Here is a tiny trained network, its code and every weight. The questions are about switching its units off for an input and a target symbol, where a switched-off unit gives its printed mean instead of its output.

import numpy as np


def w(rows, s, z=0):
    codes = np.array(rows[::2]) - 128.0
    scale = np.full(codes.shape[1], s)
    scale[-1] = z or s
    return codes * scale


def f(y):
    return y / 2 * (1 + np.tanh(0.7978845608 * (y + 0.044715 * y**3)))


def softmax(a):
    e = np.exp(a - a.max(-1, keepdims=True))
    return e / e.sum(-1, keepdims=True)


def log_softmax(a):
    a = a - a.max(-1, keepdims=True)
    return a - np.log(np.exp(a).sum(-1, keepdims=True))


def net(x, mask):
    ids = ['αγδεζθμπστψ'.index(c) for c in x.split()]
    T = len(ids)
    res = E[ids] + P[:T]
    u = 0
    for l in range(3):
        q, k, v = (res @ M[l].T for M in (Q, K, V))
        z = softmax(np.where(np.tri(T) > 0, q @ k.T / 4**0.5, -1e9)) @ v
        res = res + np.where(mask[u], z, O[l][:, -1]) @ O[l][:, :-1]
        u += 1
        y = f(res @ A[l][:, :-1].T + A[l][:, -1])
        res = res + np.where(mask[u : u + 12], y, B[l][:, -1]) @ B[l][:, :-1]
        u += 12
    return log_softmax(res[-1] @ U[:, :-1].T + U[:, -1])


Q, K, V, O, A, B = {}, {}, {}, {}, {}, {}
E = w([
[145,117,98],'α',
[198,135,49],'γ',
[108,138,205],'δ',
[125,143,155],'ε',
[147,228,148],'ζ',
[183,147,106],'θ',
[84,129,149],'μ',
[124,201,90],'π',
[211,69,134],'σ',
[252,56,132],'τ',
[141,92,216],'ψ',
],0.014)
P = w([
[85,64,253],'0',
[235,222,246],'1',
[224,218,213],'2',
[212,217,196],'3',
[186,216,232],'4',
[199,200,164],'5',
[205,187,115],'6',
[179,186,176],'7',
[157,177,181],'8',
[146,158,185],'9',
[154,163,180],'10',
[177,184,140],'11',
],0.0039)
Q[0] = w([
[102,162,244],'0.h0',
[136,44,3],'0.h0',
[214,189,112],'0.h0',
[16,137,227],'0.h0',
],0.008)
K[0] = w([
[71,126,213],'0.h0',
[137,207,41],'0.h0',
[106,79,105],'0.h0',
[111,168,254],'0.h0',
],0.0089)
V[0] = w([
[191,100,42],'0.h0',
[254,122,138],'0.h0',
[125,144,70],'0.h0',
[157,164,155],'0.h0',
],0.0082)
O[0] = w([
[78,169,175,136],'0.h0',
[191,140,150,254],'0.h0',
[108,54,255,90],'0.h0',
[239,75,119,172],'0.h0',
],0.0071,0.006)
A[0] = w([
[128,84,58,168],'0.n0',
[10,105,120,114],'0.n1',
[141,140,143,17],'0.n2',
[118,195,120,31],'0.n3',
[83,90,135,254],'0.n4',
[93,162,170,36],'0.n5',
[105,189,85,22],'0.n6',
[182,176,131,198],'0.n7',
[114,201,103,47],'0.n8',
[188,3,176,47],'0.n9',
[66,173,142,89],'0.n10',
[163,105,154,104],'0.n11',
],0.013,0.0035)
B[0] = w([
[131,140,203,123],'0.n0',
[193,201,118,124],'0.n1',
[53,77,76,125],'0.n2',
[114,49,125,133],'0.n3',
[235,194,76,122],'0.n4',
[69,118,19,118],'0.n5',
[131,16,172,127],'0.n6',
[28,100,148,255],'0.n7',
[127,2,161,137],'0.n8',
[49,29,113,222],'0.n9',
[122,55,45,122],'0.n10',
[70,113,103,176],'0.n11',
],0.0077,0.0095)
Q[1] = w([
[50,1,97],'1.h0',
[11,168,18],'1.h0',
[132,228,88],'1.h0',
[160,175,152],'1.h0',
],0.0081)
K[1] = w([
[226,185,2],'1.h0',
[146,168,53],'1.h0',
[33,63,197],'1.h0',
[88,116,222],'1.h0',
],0.0084)
V[1] = w([
[220,187,155],'1.h0',
[157,54,76],'1.h0',
[92,118,253],'1.h0',
[26,55,106],'1.h0',
],0.0077)
O[1] = w([
[11,75,120,41],'1.h0',
[132,43,184,154],'1.h0',
[103,124,105,254],'1.h0',
[178,95,255,239],'1.h0',
],0.0083,0.0029)
A[1] = w([
[153,153,124,48],'1.n0',
[157,64,128,44],'1.n1',
[120,123,187,148],'1.n2',
[171,75,127,131],'1.n3',
[109,124,140,155],'1.n4',
[197,159,125,146],'1.n5',
[169,120,133,20],'1.n6',
[154,129,171,149],'1.n7',
[5,184,132,123],'1.n8',
[175,88,121,86],'1.n9',
[161,152,139,3],'1.n10',
[134,165,149,104],'1.n11',
],0.017,0.0035)
B[1] = w([
[183,166,92,129],'1.n0',
[62,176,223,232],'1.n1',
[78,116,60,254],'1.n2',
[26,191,140,237],'1.n3',
[135,107,135,164],'1.n4',
[137,118,22,213],'1.n5',
[107,254,119,159],'1.n6',
[47,136,26,251],'1.n7',
[228,93,181,221],'1.n8',
[61,207,111,182],'1.n9',
[114,122,44,155],'1.n10',
[143,167,65,157],'1.n11',
],0.0063,0.007)
Q[2] = w([
[99,13,153],'2.h0',
[57,145,39],'2.h0',
[116,96,232],'2.h0',
[2,35,98],'2.h0',
],0.0068)
K[2] = w([
[66,93,201],'2.h0',
[159,226,109],'2.h0',
[60,116,135],'2.h0',
[108,231,254],'2.h0',
],0.0084)
V[2] = w([
[129,156,80],'2.h0',
[153,2,106],'2.h0',
[111,234,188],'2.h0',
[59,86,183],'2.h0',
],0.0077)
O[2] = w([
[168,187,63,122],'2.h0',
[119,2,52,58],'2.h0',
[167,246,160,188],'2.h0',
[31,140,155,255],'2.h0',
],0.0076,0.0097)
A[2] = w([
[45,114,156,253],'2.n0',
[95,95,111,187],'2.n1',
[252,164,151,182],'2.n2',
[103,187,125,37],'2.n3',
[184,57,123,203],'2.n4',
[83,148,159,176],'2.n5',
[63,51,43,124],'2.n6',
[85,191,103,52],'2.n7',
[106,129,78,112],'2.n8',
[111,117,89,82],'2.n9',
[148,136,59,74],'2.n10',
[249,135,116,154],'2.n11',
],0.013,0.0046)
B[2] = w([
[167,207,49,253],'2.n0',
[92,145,164,172],'2.n1',
[12,139,123,156],'2.n2',
[160,38,149,200],'2.n3',
[48,87,78,152],'2.n4',
[194,172,102,208],'2.n5',
[175,54,180,209],'2.n6',
[171,2,153,211],'2.n7',
[225,61,131,145],'2.n8',
[235,100,142,138],'2.n9',
[138,253,110,151],'2.n10',
[4,157,143,145],'2.n11',
],0.006,0.025)
U = w([
[155,85,126,80],'α',
[166,110,140,83],'γ',
[131,119,202,119],'δ',
[76,134,199,124],'ε',
[197,152,206,108],'ζ',
[132,125,150,135],'θ',
[73,216,123,124],'μ',
[106,153,121,254],'π',
[157,139,132,154],'σ',
[251,156,94,228],'τ',
[155,142,102,211],'ψ',
],0.012,0.0055)

Each question gives the input, a string of symbols that net reads in full, and the target symbol t.
The units are the heads (4 rows each of Q, K, V and O) and the neurons (one row each of A and B). Each row of codes is followed by its name. A weight is (code - 128) times the scale printed after its matrix; where a second scale follows, it is the last column's (O, A, B and U).
mask holds one flag per unit, layer by layer, with each layer's heads first. A switched-off unit (its flag False) gives its mean, the last column of its rows in O or B, instead of its output. The means were averaged over made-up inputs and are rounded, as every weight is.
A unit's drop is (log p(t) with every unit on - log p(t) with that unit switched off) / (log p(t) with every unit on - log p(t) with every unit switched off).
The circuit of an input: a set's keep is (log p(t) with only the set's units on - log p(t) with every unit switched off) / (log p(t) with every unit on - log p(t) with every unit switched off). Starting from the 12 units with the biggest drops (on a tie, the unit counted first), units are removed one at a time, each time the one whose removal leaves the highest keep (on an exact tie, the one counted first), for as long as the keep stays at least 0.8.
units of the circuit, in order: the units of the circuit, biggest drop first
k most important neurons: the k neurons with the biggest drops, biggest first
k most important neurons of layer l: the k neurons of layer l with the biggest drops, biggest first
input μ π σ, target α: 4 most important neurons of layer 0 -> (0.n9, 0.n7, 0.n1, 0.n4)
input ε ζ ζ θ τ ζ α, target τ: units of the circuit, in order -> (0.n9, 2.n2)
input τ π ψ τ δ ψ, target ζ: 2 most important neurons -> (0.n9, 1.n1)
input θ ζ τ ε μ θ, target μ: units of the circuit, in order -> (2.n6)
input ε τ α, target τ: 3 most important neurons of layer 0 -> (0.n9, 0.n7, 0.n11)
input τ μ δ π π μ τ ψ θ μ α, target μ: 2 most important neurons of layer 2 -> (2.n2, 2.n6)
input ζ ζ γ π γ μ δ τ μ, target τ: units of the circuit, in order -> (0.n7, 0.n9, 1.n3)
input τ γ α ζ γ τ ε, target τ: 2 most important neurons -> (0.n7, 1.n7)
input τ δ τ τ τ τ ζ, target ζ: 2 most important neurons of layer 0 -> (0.n9, 0.n8)
input π μ μ π τ μ μ τ α τ θ, target τ: 4 most important neurons -> (1.n7, 0.n9, 1.n2, 1.n8)
input μ π ψ ε τ τ π ζ, target α: 2 most important neurons -> (0.n7, 0.n9)
input μ δ μ τ π, target α: 2 most important neurons of layer 1 -> (1.n8, 1.n3)
input μ θ ψ μ π ψ τ, target α: 4 most important neurons -> (0.n9, 0.n7, 0.n1, 0.n4)
input ε π τ δ δ, target τ: 3 most important neurons -> (0.n9, 1.n7, 0.n7)
input μ ζ μ, target μ: 4 most important neurons -> (0.n9, 0.n7, 0.n4, 2.n7)
input ψ γ π τ δ μ τ τ μ π σ ψ, target μ: 2 most important neurons of layer 2 -> (2.n7, 2.n3)
input ε τ μ π μ δ τ ε τ τ θ, target τ: 2 most important neurons -> (1.n7, 0.n9)
input σ τ ζ τ τ ε, target τ: 3 most important neurons -> (1.n7, 0.n9, 1.n2)
input μ ψ γ δ τ ψ, target α: 3 most important neurons -> (0.n9, 0.n1, 0.n7)
input τ τ ζ μ ψ θ γ τ μ π, target ζ: 4 most important neurons -> (0.n9, 1.n1, 1.n3, 1.n9)
input σ ζ ζ μ, target μ: 3 most important neurons of layer 1 -> (1.n1, 1.n3, 1.n11)
input μ μ μ ζ, target α: 3 most important neurons -> (0.n7, 0.n8, 1.n8)
input μ μ τ δ, target τ: 3 most important neurons of layer 1 -> (1.n7, 1.n8, 1.n2)
input μ π α τ τ μ δ τ ψ τ π, target α: 2 most important neurons of layer 0 -> (0.n9, 0.n7)
